Each row is followed by its group, which names the range that a hidden value of the row falls in. A new part has a new value, new ranges and new names.
[  5 -14   5  15  -4   9  10 -10  -9   9 -11   2 -14  14  35 -14   2  -5
   4 -23  -2  -7  13   1 -20   6 -12  17 -16  -1  10  -3  -2 -27  10  -7
   1  -6 -26  14  -4  13   2   1  -6  21   0   8  -6   4   6 -16   7  26
  -3   4  -9 -48   0  13] | S
[  5  -8 -63   7   0  10   0 -19 -12   3  -1  30 -34  11  -5   3   7   4
 -10  -9   5  -1  15  -1   0  -7  -8   5   1 -11  11  -3  -1  -6   3  -8
   4  25 -14  -3 -16  -2  -7  -8 -10 -43   1 -17 -19  21  11 -21   0  23
   5 -19 -38 -14   3   8] | S
[  9   3 -21   3   7   0 -18  -4  -6  23  -5 -13 -20   9   5   5   2  11
  -7  -4  -5 -24  -2  -1 -27   1   0  -1  -1   9   4  -5  -1 -32  -4   6
   1   4 -10  17 -11   0 -11  -4 -10 -62   2   4   2  28  10 -17  -6 -13
   0   4 -12  32   2 -11] | M
[ 18  -2  -1   4   5   7  -5  -6  -6  13  -6 -10   6  12  -6   1   0  -3
 -12 -29   8  -1  32  -5  21  -6  -1  16  -2 -16   2  -9  10 -16 -11  -5
  13   4 -18  15  -8 -16   6  -2 -25  20  -3  23   7 -26 -17   1  -6   3
  -6 -14 -12 -30   7   3] | M
[ -1  -7  -5  11 -10 -13  -8   6  -2  28 -16   8  -2   8  13   2   2  -1
  -5   0  -4 -27  15   6 -27   2  -4  13 -22 -11   5  -9   1 -33   4   3
   9  14  -9   0  -3   5  -1   3  -1  -7   4 -13 -20  -7   7 -11  -9 -17
  -4 -19 -10 -17   4  -2] | E
[-10  -3   9  14  14   6   7 -13 -15  10   2   0 -58  26  -4  -1   9  -5
   0 -11   5   1  34  10 -34  -3  -6   5  -3 -15   1  -2  -9 -11  13   1
   9  15  -4  -1   0   3  -2  -4  -5 -37 -14 -21  -8   9  20 -17  -3  16
  -7 -17 -16  -9   0   2] | M
[ -4  -5  -2 -10   2  -2  17  -8 -12  18   0  15 -23 -25  34   6 -10   7
 -10   9   9 -18  -8   4   0   1  -9  -9 -23   2  11   4   4  12  11  -3
  -2   0 -22   5 -19 -12  -1   9  -2  -1  -2 -35  16  55  -6  -3  -3  28
   6  -4  -6 -55   6  13] | S
[ 12  -1  41  -5  10  11  -9  -2 -21   0   4  10  -2 -27 -22   3  -6   3
   0   0   2 -25  15   2 -29   4  -4  -4 -13  -3  12   2  -9   6  -3  -6
   1  -2 -24  12 -18 -14  14  -8   7 -27  -4   8 -20  37   8   8  -5  10
  -3  -7 -16  41  -2  17] | E
[  9  -7 -24  32  -4   0  -5   1   0  -1 -10  19 -15   9  -7  10  -5  -5
  -9  12  -1 -12  22   7 -16   4  -5  -2   9 -31   7  -7  -3 -31  -5  11
   6   4 -17   2   6   0   6   9   7 -13   9 -20  -5 -20   2  19  -9  -2
  -7 -22 -25   5   6   0] | M
[ 10  -5  11  25  22   0   0  -8  -2   8   4 -18 -15  16  -2   6  -2  -7
 -12   1   2 -14  29   2  14  -7  -3   8 -12  16  -1 -10   4 -18   4   5
   5   4 -30  16  -2   8  -2  -4 -26 -22 -11  -4  -9   5  15  16  -4 -16
 -13   2 -32  13  -7   0] | E
[ 12   0 -30  12   8   6 -12  -8  -4  27  -5   4 -28  29  18   6  -6  -6
  -2  -8   0  -9  38  -2   5  -6  -4 -16 -11   3   5   3  11 -19   9   0
  13  10 -14  20 -13  12  -4   2 -15 -39   0   5   4  13   1 -14  -2 -14
 -13  -4 -11  40  -2  -7] | E
[ 11  -5  23   8  18  -2  -3  -1  -5  -7  -5  -9  15   0  -9   5   7  -1
 -14 -10  -4  -3  15   4  17   0  -5   5 -10  -6   5   0   8   6 -12   4
   1  -5  -1   4   6  -4  -3  18   3 -16 -11 -38   9   5 -23   1 -10  16
  -3  11 -26 -63   6   1] | M
[  5 -12  18  19   4  12  -2 -10 -14  19  -7 -17 -20  13   2 -21   7   9
   2   5   7 -19   7   3 -14  -1  -3  21  24  -1   4  -2  -4   2 -12  -4
  -1  -9  11  -4  -7  -7  -5  10  -8 -16  10  20  23  13   2  -1   2  16
  -7   9 -25 -38  -5  10] | S
[  2  -2 -13   2   2  14  -6 -15 -14   1  11 -10 -19   5   2   3   3   6
   2 -20  -8 -15  16   2 -17  -2  -9   8 -18  -5   2   4  10 -16 -10 -10
   6  14 -17   1 -14  -1  16   9  -1 -23   6  20 -10  17  13  -2 -10  14
  -2 -33 -51  27   2  11] | E
[ 22  -6 -14  12  20  13   7  -6 -12   8   2 -10  -3 -22  -5  -5  -1  13
 -12 -10   6 -11  12   0 -32  -7 -10 -15  -3   7   5   4   8   3 -18  -2
   1   0 -27  -5 -16  -7  14  -4   4 -18   5   6  -5  11   0  -6   0   2
  -1   6 -26 -30   3   0] | S
[  3  11  38  -2   4   0 -11  -5 -13  10  -5  17 -42  -7   8   7   3   1
   2  -7   3 -23  -6   7 -38  -2   0 -19   4  -5   7  -7  -9  -1  14   3
   9  -4 -31  10  -5   3  -3  -1   8 -19  -6  11   1  19   9  -9  -3  16
  -1  -1  -1 -53   7   3] | S
[  4  -6  27  21  -7  -5   2  -2  -1  25 -15   1   2 -11  -7  -1  -2  -3
  -2   6   2  -7  17   0 -29   6  -6  21   4 -14  11  -8  -7 -12  17  -3
  -3  -1  -8   6   3  14  -2  11  -5  -3   2  29  -6 -32  -8  21  -5  11
 -10  16 -19 -27  -6  20] | M

New part:
[ -3   0   1   5  -4  21  12 -15  16  -6  -8   3   2  -5 -10   9 -15 -27] | <34>
[ -3 -15 -29   4   3   5 -35  34 -48 -12  10  -3  10  40  29 -39  43  32] | <32>
[ -2  -6 -15   2  -2  10 -21   8 -18 -12   7   0  -1  18  13 -13   8   6] | <34>
[ -1  -9 -22  -1   0   5 -30  20 -34 -17  14  -2  -1  29  18 -24  21  21] | <32>
[ -3 -11 -24   0   1   8 -27  18 -38 -11  10  -2   1  30  19 -21  19  20] | <32>
[ -1   2   0   4  -6  16  -2 -20  17 -10  -1   4  -1   4  -5   2 -12 -21] | <34>
[ -3  -6 -10   3  -3  13 -14   7 -15 -14   5   0   1  21   9 -12   7   1] | <34>
[  0   5  10   1  -7  18  13 -22  26  -5  -3   4  -2 -13 -14  15 -18 -28] | <29>
[ -2  -2  -7   3  -4  10 -17   1  -8 -14   4   2  -1  12   7  -6   2  -5] | <34>
[ -5 -16 -27   3   3   9 -24  32 -49  -6   6  -4  10  38  22 -34  28  23] | <32>
[ -1   4  12  -2  -5  27  35 -29  43   2 -11   1  -2 -27 -28  27 -38 -40] | <29>
[ -1  -9 -21  -2  -1   5 -30  14 -34 -17  14  -1  -2  27  17 -22  15  19] | <32>
[ -5 -17 -27   6   4  11 -30  40 -52 -10   5  -5  13  45  30 -39  38  27] | <32>
[ -4   0  10   2  -3  36  44 -21  37   2 -17   0   4 -21 -28  26 -35 -46] | <29>
[  0   4   1   3  -5  12  -6 -15  19 -12   2   5  -3  -2  -4   8 -13 -19] | <34>
[  2  -9 -24  -1   1 -10 -60  21 -45 -22  23   0  -1  35  30 -33  35  35] | <32>
[ -5  -3  -4   7  -4  23  10  -2   6  -4 -10   2   6   6  -5   1 -10 -11] | <34>
[ -1   4   9   3  -5  21  15 -16  23  -5  -6   3   0 -14 -15  14 -22 -31] | <29>
[ -3  -1 -10   4  -3  13  -5   2  -6  -9  -5   2   1  17   6  -7   0  -5] | <34>
[ -4  -2  -6   5  -3  15  -7  -2  -1  -8  -2   4   2  12   3  -3  -7 -13] | <34>
[ -2   3   9   0  -4  30  41 -23  45   3 -12   1   1 -20 -25  25 -31 -41] | <29>
[ -1  -4 -16  -2  -2   4 -29   5 -21 -18  16   1  -6  21  14 -13   9  12] | <32>
[ -1 -11 -26   2   3  -1 -47  30 -46 -18  17  -2   6  40  32 -39  38  36] | <32>
[ -2 -10 -23  -1   0   3 -35  20 -31 -17  15  -2   1  23  20 -23  23  22] | <32>
[ -3  -3 -10   4  -3  13 -16   3  -8 -12   3   2   0  13   7  -7   3  -4] | <34>
[  0   6  12  -2  -6  22  28 -28  42  -2  -7   3  -3 -23 -24  27 -31 -39] | <29>
[ -5 -11 -21   4   0  17 -13  13 -27  -9   3  -2   4  28  12 -17  11   5] | <32>
[ -3   1   6   3  -4  28  23 -17  25  -1 -12   2   3  -8 -16  19 -26 -43] | <29>
[ -1  -2 -10   1  -4   5 -21   0 -13 -16   9   2  -3  17   9 -11   5   4] | <34>
[  7  12  -1  -5  -7 -17 -52 -21   1 -30  29   8 -20   3  14   0   2  11] | <34>
[ -2 -10 -21  -1   0   6 -27  17 -36 -15  13  -2   0  28  20 -24  18  20] | <32>
[  3  -6 -23  -2   1  -9 -57  20 -41 -22  22   0  -3  33  26 -30  34  36] | <32>
[ -1   2  -1   4  -5  14  -4 -11  12 -11   1   4  -1   2  -4   5  -9 -18] | <34>
[  1   3  -4   1  -5   1 -23 -10   3 -18  10   5  -7   6   5  -3   0   0] | <34>
[ -1   5  12  -2  -4  33  40 -31  44   4 -13   1  -3 -25 -31  30 -38 -44] | <29>
[ -2   3   3   4  -5  24  18 -16  24   0  -9   3   2  -3 -12  13 -19 -31] | <29>
[ -3  -1  -3   6  -4  18   4  -5   9  -7  -4   2   2   7  -1  -1 -10 -20] | <34>
[ -2   2   5   3  -4  27  26 -15  27  -1 -10   2   2  -9 -17  16 -28 -34] | <29>
[ -1   3   5   2  -5  18  11 -18  24  -6  -5   4  -1  -8 -12  14 -21 -28] | <29>
[  1  -5 -21  -4  -2  -3 -42  10 -28 -21  20   0  -7  24  21 -20  19  23] | <32>
[ -9 -14 -20   7   0  29  17  18 -22  -1 -11  -3  12  28   7 -17   7  -3] | <34>
[ -4 -15 -28   4   3  11 -39  36 -49 -12   9  -3  10  43  29 -38  33  30] | <32>
[ -3   0  -2   5  -4  21   1  -8   7  -7  -3   3   2   1  -3   2  -9 -17] | <34>
[ -2   3   5   2  -4  25  22 -21  28  -1  -9   3   1 -15 -20  14 -26 -34] | <29>
[ -5  -6 -10   4  -3  16  -8   5  -6 -10   0   1   3  19   4  -8   2  -5] | <34>
[ -8 -13 -18   6   0  24   1  14 -24   2  -9  -3  10  28   5 -16   8  -3] | <34>
[  3  10  18  -6  -6  15  21 -39  47  -5   1   4 -13 -31 -27  33 -40 -39] | <29>
[ -8 -14 -19   8   0  28   5  15 -22  -2 -10  -3  11  28   6 -17   1  -6] | <34>
[ -2 -12 -27   4   3   0 -36  37 -51 -15  13  -3  11  44  31 -40  43  32] | <32>
[  5  -1 -20  -6  -1 -16 -62  10 -35 -29  33   1 -11  25  28 -27  27  33] | <32>
[ -5 -15 -24   3   2  12 -25  26 -41  -9   6  -3   8  37  19 -29  26  22] | <32>
[  0  -6 -22  -3   0  -4 -46  15 -38 -20  21  -1  -3  29  22 -27  26  29] | <32>
[  2   9  15  -3  -5  19  22 -30  43  -4  -4   3  -7 -25 -22  29 -33 -35] | <29>
[  3  -3 -21  -4   0 -12 -63  20 -41 -26  31   1  -7  28  26 -30  31  37] | <32>
[ -1   0  -5   4  -5  12 -13  -4   4 -11   1   3  -1  12   1  -1  -2 -12] | <34>
[ -5  -4  -7   7  -3  22   7   0  -2  -5  -6   1   5   7  -2  -3  -5 -14] | <34>
[ -2   0  14   3  -4  29  27 -18  29   0 -11   2   2 -15 -19  16 -29 -37] | <29>
[ -1   4  10   0  -4  24  28 -24  35  -2  -8   2  -4 -20 -23  23 -31 -36] | <29>
[ -3  -8 -16   2  -2  12 -22   7 -17 -14   6   1   0  22  13 -13  11   6] | <32>
[ -3   1   6   3  -4  35  30 -19  29   2 -13   1   3 -15 -23  20 -28 -38] | <29>

Part 3:
[  1   3   4  16  11   1   8 -26   3  20  -7  -4  31   1   7  -4 -10 -12
  -6  -4  -7  16   4   2   4   1  -5   4   2 -10   1  -4   6 -16  -2  -3
   8  -7  13   1 -17  -4 -20  -9  -2  -9   0   4   4   5   6   5   2   2
  26  -6   7  21  -8   0  11  -2  16  -2   0 -13   0  -8  12   5  -5  -1
   6  -5   5   8  10  -5  11   8   1  10   2  -3  -5  -4 -13   2 -28  -4
   4  -6  -2  16  -5  -2   3  -4   4   2   2   6  -4  -6  -9  -8   1  -6
   2  33  26  -4   8 -17   5  -7   5   1   2   9   0   2   1  -5  10  20
  -2   7] | bf
[  4   1   4  18  13   4  12 -25   3  13  -8  -3  35   0   7  -2 -11  -8
  -4  -3  -8  17   5  -7   8   2  -3   7   3  -4   7  -5   8 -17  -5  -3
  12  -8  10   2 -13  -5 -17  -9  -1 -11   0   3   0   6   3   6   1   8
  24  -3   6  16 -13   0   8  -3  19   1  -2 -19   2  -8  10   5  -4  -1
   7  -5   5   9  13  -8  11   8   2   7   2  -4  -5  -3 -22   1 -25  -6
   4  -5  -1  16  -4   1  -2  -4   4   1   3   5  -4  -3  -9  -6  -1  -4
   2  30  37  -2   8 -14   5  -8   3  -1   0  11  -4   2   1  -4  14  23
  -2   5] | td
[  2  -1   9  22   8   4   9 -29   0  22  -9  -8  45   0   7  -2 -10 -16
  -6  -2 -10  18   3 -11   6   2  -3   6   1  -9   4   0   7 -17  -7  -2
  11  -8   9   2  -6  -9 -24  -8   0 -20   0   2   5   6  -2   4   1   9
  17  -8   8  18  -9   0  11  -6  16   2  -2  -5   1  -7   1   5  -5   2
   3  -5   7  15  16  -9  12   8   7   6  -7   3  -5  -6 -16   1 -23  -5
   8   0  -3  20  -2   0  -3  -4   3   2   2   4  -5 -10  -8 -11  -4  -5
   2  40  21 -12   8 -17   5  -7   6  -1  -1  10  -2   2   0  -5   7  29
  -2   6] | qs
[  0   2   4  13   8  -2   7 -31   1  24  -6  -6  37   1   5  -4  -8 -14
  -7  -3  -5  19   0  -1   1   2  -6   2   0 -11  -3  -2   3 -13  -5  -1
   8  -6  12   1 -18  -5 -22  -9  -2  -7   0   5   6   4   5   2   2   2
  21  -5   5  26  -3   1  12  -3  18  -2   1  -4  -1  -6   8   6  -5   0
   2  -3   4  10   7  -5   7  12   4  12   0   3  -3  -5  -8   2 -20  -3
   4  -4  -4  17  -3  -6   6  -2   3   2   4   6  -3  -7  -7 -13   0  -8
   2  33   5  -6   6 -20   5  -7   4   3  -1   8   1   1   2  -5   7  21
  -1   4] | bf
[  8  -3   9  16   3   2   9 -13   0  18  -9  -7  32   0   5  -3  -5 -10
  -6   4 -12  14   2 -27   8   5  -4   4  -3  -1   8   1   4 -13 -14  -1
  20  -6   4   7   1 -15 -22  -6   1 -16   1   2   7   8  -5   4  -1  19
  18  -4   5  16 -11   2   8  -6  17   5  -2 -14   3  -4   1   4  -5   0
   1   0   4  10  14 -10  -1   8   6   6  -7  11  -3  -4 -19   1  -9  -5
   6   1  -4  10  -2   0  -9  -1  -1   0   7   0  -2  -4  -5  -8  -5  -1
   2  26   3 -10   7 -15   4  -9   6   1  -9  10  -5   0   2  -3  10  25
   4  -4] | td
[  0   1   6  17   7   0   7 -29   1  23  -7  -7  41   1   6  -3  -9 -17
  -7  -3  -8  20   2  -5   3   2  -4   3   0 -10  -1  -1   4 -13  -4  -1
   9  -6  11   2 -12  -8 -24 -10  -1 -11   0   4   7   6   1   3   1   5
  23  -8   6  19  -6   0  11  -4  11   0   0  -2   0  -6   3   6  -5   1
   2  -3   6  11  11  -7   8  11   5  10  -5   5  -4  -5 -12   1 -24  -3
   6  -2  -4  15  -3  -3   2  -2   3   2   3   5  -4  -9  -8 -12  -2  -7
   1  40   8 -11   7 -18   5  -7   7   2  -2   8   0   2   1  -5   6  20
  -1   5] | bf
[  6   2   3  12   9   2  10 -19   3  15  -6  -3  29   0   7  -3  -9  -9
  -4  -2  -8  17   4  -6   6   3  -4   6   1  -5   6  -4   6 -16  -5  -3
  14  -6   9   2 -16  -5 -15  -9  -1  -8   0   3   1   5   4   5   1   8
  24  -3   6  18 -13   0   9  -2  19   0  -1 -22   2  -7  12   5  -4  -2
   6  -5   3   6  10  -6   8   8   1  10   4  -2  -4  -3 -14   2 -22  -4
   2  -5  -2  17  -4  -1   0  -4   3   1   5   6  -3  -2  -9  -6   0  -4
   2  32  27  -2   6 -15   6  -7   3   1   0  11  -3   2   2  -4  13  23
  -1   2] | td
[  5  -1   6  16   7   3   8 -22   1  20  -8  -7  26   0   6  -2  -8 -12
  -5   0 -10  19   3 -15   5   3  -4   4  -1  -5   6  -1   5 -14  -9  -1
  15  -7   8   4  -7 -10 -23  -8   0 -14   0   2   6   7  -1   4   0  12
  21  -6   6  19 -10   1  10  -5  17   2  -2  -9   2  -6   5   6  -5   0
   3  -3   5  12  13  -8   5  10   5   8  -4   5  -4  -4 -17   1 -23  -5
   5  -2  -4  15  -3   0  -6  -3   2   1   5   3  -3  -6  -6  -9  -4  -4
   1  35  16  -9   7 -17   5  -7   6   1  -4  10  -3   1   2  -4   8  22
   1   2] | qs
[  4   0   6  16   8   2   8 -24   2  20  -8  -6  31   0   7  -3  -9 -12
  -5  -2  -8  17   3 -10   4   2  -4   4   0  -7   3  -2   6 -15  -8  -2
  13  -6   9   4 -10  -9 -22  -8   0 -12   0   3   4   6   0   4   0   8
  25  -6   6  18 -10   1  10  -4  18   2  -1 -10   1  -7   7   5  -5   0
   4  -4   4  10  11  -8   8  10   4   9  -2   3  -4  -5 -17   1 -22  -5
   5  -3  -3  15  -3  -1  -4  -2   2   1   4   4  -3  -5  -7  -9  -2  -4
   1  34  18  -6   8 -16   4  -7   6   1  -3  10  -2   2   1  -4   9  21
   0   2] | qs
[  2  -1   7  17   4  -1   5 -25   0  26  -7  -8  34   1   4  -4  -5 -16
  -7   1  -8  20   0 -15   0   3  -5   1  -3  -9   0   1   2 -11  -9   0
  13  -5   6   4  -9 -13 -25  -7   0 -13   1   3  10   6   0   2   1   9
  20  -7   4  22  -6   2   9  -5  14   1   0   0   1  -3   2   6  -5   1
  -1  -1   4  11  10  -8   2  11   7  10  -6  10  -3  -5 -13   2 -19  -4
   6  -1  -6  12  -2  -4  -2   0   1   1   7   3  -2  -7  -5 -15  -3  -8
   1  37  -5 -12   6 -18   5  -7   9   4  -6   7   0   1   2  -5   5  24
   2   0] | bf
